Below are the code and all the weights of a small trained network. Each question names an input and a target symbol and asks about switching units off, where a switched-off unit gives its printed mean instead of its output.

import numpy as np


def w(rows, s, z=0):
    codes = np.array(rows[::2]) - 128.0
    scale = np.full(codes.shape[1], s)
    scale[-1] = z or s
    return codes * scale


def f(y):
    return np.maximum(y, 0)


def softmax(a):
    e = np.exp(a - a.max(-1, keepdims=True))
    return e / e.sum(-1, keepdims=True)


def log_softmax(a):
    a = a - a.max(-1, keepdims=True)
    return a - np.log(np.exp(a).sum(-1, keepdims=True))


def net(x, mask):
    ids = ['ΓΘΣΩβδεζημξπτφψ'.index(c) for c in x.split()]
    T = len(ids)
    res = E[ids] + P[:T]
    u = 0
    for l in range(2):
        r = res
        for j in range(3):
            rows = slice(2 * j, 2 * j + 2)
            q, k, v = (r @ M[l][rows].T for M in (Q, K, V))
            z = softmax(np.where(np.tri(T) > 0, q @ k.T / 2**0.5, -1e9)) @ v
            o = O[l][rows]
            res = res + np.where(mask[u + j], z, o[:, -1]) @ o[:, :-1]
        u += 3
        y = f(res @ A[l][:, :-1].T + A[l][:, -1])
        res = res + np.where(mask[u : u + 4], y, B[l][:, -1]) @ B[l][:, :-1]
        u += 4
    return log_softmax(res[-1] @ U[:, :-1].T + U[:, -1])


Q, K, V, O, A, B = {}, {}, {}, {}, {}, {}
E = w([
[116,153,130],'Γ',
[125,103,58],'Θ',
[100,108,151],'Σ',
[191,98,104],'Ω',
[111,92,60],'β',
[106,92,65],'δ',
[167,181,113],'ε',
[97,162,148],'ζ',
[109,104,153],'η',
[111,105,147],'μ',
[124,158,129],'ξ',
[127,161,129],'π',
[170,185,3],'τ',
[100,105,148],'φ',
[147,129,203],'ψ',
],0.025)
P = w([
[99,203,70],'0',
[2,120,168],'1',
[50,100,151],'2',
[78,95,145],'3',
[88,100,140],'4',
[98,101,142],'5',
[112,103,134],'6',
[89,116,138],'7',
[97,132,136],'8',
[63,150,139],'9',
[77,148,133],'10',
],0.006)
Q[0] = w([
[210,150,119],'L0H1',
[223,185,185],'L0H1',
[41,182,20],'L0H2',
[147,96,103],'L0H2',
[211,19,140],'L0H3',
[101,6,36],'L0H3',
],0.011)
K[0] = w([
[128,72,95],'L0H1',
[4,66,118],'L0H1',
[121,156,111],'L0H2',
[210,78,87],'L0H2',
[116,117,119],'L0H3',
[111,188,101],'L0H3',
],0.016)
V[0] = w([
[76,85,123],'L0H1',
[159,76,151],'L0H1',
[111,81,76],'L0H2',
[119,247,103],'L0H2',
[85,114,61],'L0H3',
[80,208,167],'L0H3',
],0.011)
O[0] = w([
[114,202,121,112],'L0H1',
[155,141,132,52],'L0H1',
[174,75,186,156],'L0H2',
[241,29,101,253],'L0H2',
[146,254,86,179],'L0H3',
[141,199,95,169],'L0H3',
],0.0072,0.0041)
A[0] = w([
[168,201,189,132],'L0N1',
[114,255,72,78],'L0N2',
[141,115,95,21],'L0N3',
[110,179,200,254],'L0N4',
],0.012,0.0052)
B[0] = w([
[180,74,159,215],'L0N1',
[72,117,137,253],'L0N2',
[219,71,147,154],'L0N3',
[247,100,86,242],'L0N4',
],0.013,0.0054)
Q[1] = w([
[116,214,123],'L1H1',
[179,172,19],'L1H1',
[162,169,135],'L1H2',
[148,47,227],'L1H2',
[170,249,255],'L1H3',
[189,106,169],'L1H3',
],0.0082)
K[1] = w([
[133,163,100],'L1H1',
[203,253,225],'L1H1',
[97,238,141],'L1H2',
[57,110,143],'L1H2',
[151,152,178],'L1H3',
[152,206,171],'L1H3',
],0.011)
V[1] = w([
[141,152,1],'L1H1',
[137,253,78],'L1H1',
[127,104,192],'L1H2',
[72,161,75],'L1H2',
[233,143,148],'L1H3',
[156,194,186],'L1H3',
],0.0097)
O[1] = w([
[92,143,65,187],'L1H1',
[175,92,3,81],'L1H1',
[91,140,194,94],'L1H2',
[73,72,135,80],'L1H2',
[49,228,101,254],'L1H3',
[164,220,58,66],'L1H3',
],0.0074,0.0084)
A[1] = w([
[250,82,14,3],'L1N1',
[89,136,116,9],'L1N2',
[58,148,192,10],'L1N3',
[224,72,253,80],'L1N4',
],0.005,0.0033)
B[1] = w([
[173,137,198,252],'L1N1',
[98,187,254,128],'L1N2',
[2,182,35,135],'L1N3',
[214,238,132,176],'L1N4',
],0.008,0.0042)
U = w([
[155,96,163,114],'Γ',
[141,131,152,95],'Θ',
[113,165,148,84],'Σ',
[140,140,172,204],'Ω',
[149,151,149,164],'β',
[196,129,132,2],'δ',
[109,192,94,196],'ε',
[128,116,161,130],'ζ',
[126,163,159,133],'η',
[110,134,132,135],'μ',
[137,130,130,145],'ξ',
[100,126,106,125],'π',
[127,130,144,98],'τ',
[167,148,248,88],'φ',
[66,182,226,128],'ψ',
],0.018,0.0089)

Each question gives the input, a string of symbols that net reads in full, and the target symbol t.
The units are the heads (2 rows each of Q, K, V and O) and the neurons (one row each of A and B). Each row of codes is followed by its name. A weight is (code - 128) times the scale printed after its matrix; where a second scale follows, it is the last column's (O, A, B and U).
mask holds one flag per unit, layer by layer, with each layer's heads first. A switched-off unit (its flag False) gives its mean, the last column of its rows in O or B, instead of its output. The means were averaged over made-up inputs and are rounded, as every weight is.
A unit's drop is (log p(t) with every unit on - log p(t) with that unit switched off) / (log p(t) with every unit on - log p(t) with every unit switched off).
The circuit of an input: a set's keep is (log p(t) with only the set's units on - log p(t) with every unit switched off) / (log p(t) with every unit on - log p(t) with every unit switched off). Starting from the 12 units with the biggest drops (on a tie, the unit counted first), units are removed one at a time, each time the one whose removal leaves the highest keep (on an exact tie, the one counted first), for as long as the keep stays at least 0.8.
units of the circuit, in order: the units of the circuit, biggest drop first
k most important neurons: the k neurons with the biggest drops, biggest first
k most important neurons of layer l: the k neurons of layer l with the biggest drops, biggest first
heads that matter: for each layer, one digit per head in row order, 1 if its drop is at least 0.15 and else 0, layers parted by /
input ε φ ψ ε ε ξ, target ε: most important neuron	(L0N4)
input ε Σ π η, target ψ: units of the circuit, in order	(L1H1 L1N3)
input Θ ε η β ε η ψ ψ ψ β ε, target ψ: units of the circuit, in order	(L1H1 L0N1 L1H3 L0N2)
input η ζ μ φ ε ζ ε Γ δ, target Γ: heads that matter	100 / 001
input Ω Ω Γ φ, target φ: 2 most important neurons	(L0N4 L1N4)
input Σ δ ψ β, target φ: heads that matter	000 / 111
input ε η Ω, target ε: heads that matter	010 / 000
input β β ε ε φ ε ξ ψ ε ψ β, target φ: heads that matter	000 / 101
input ψ μ ψ φ Ω, target ψ: heads that matter	010 / 100
input ψ ψ ξ ε, target ψ: 2 most important neurons of layer 0	(L0N4 L0N1)
input ε ξ Σ δ Ω ξ ε δ φ, target ψ: heads that matter	100 / 100
input Ω ε ε Σ η β β η, target φ: units of the circuit, in order	(L0N4 L1H1 L0H3)
input Σ ε ε ε ξ, target ε: 2 most important neurons of layer 0	(L0N1 L0N4)
input ε β ε ξ ψ Ω β μ Σ, target ψ: most important neuron of layer 1	(L1N3)
input ε ε Γ, target ε: 2 most important neurons	(L0N2 L0N1)
input ε ψ δ, target φ: 2 most important neurons	(L1N4 L0N1)
input τ η ψ τ Ω, target ψ: units of the circuit, in order	(L0H2 L0N4 L1H3)
input β δ η Ω ε μ ψ η τ, target φ: heads that matter	000 / 100
input ε ξ φ β ε η ε β μ, target ψ: heads that matter	100 / 100
input ε Θ φ β φ ε η Σ φ ε φ, target ψ: units of the circuit, in order	(L1H1)
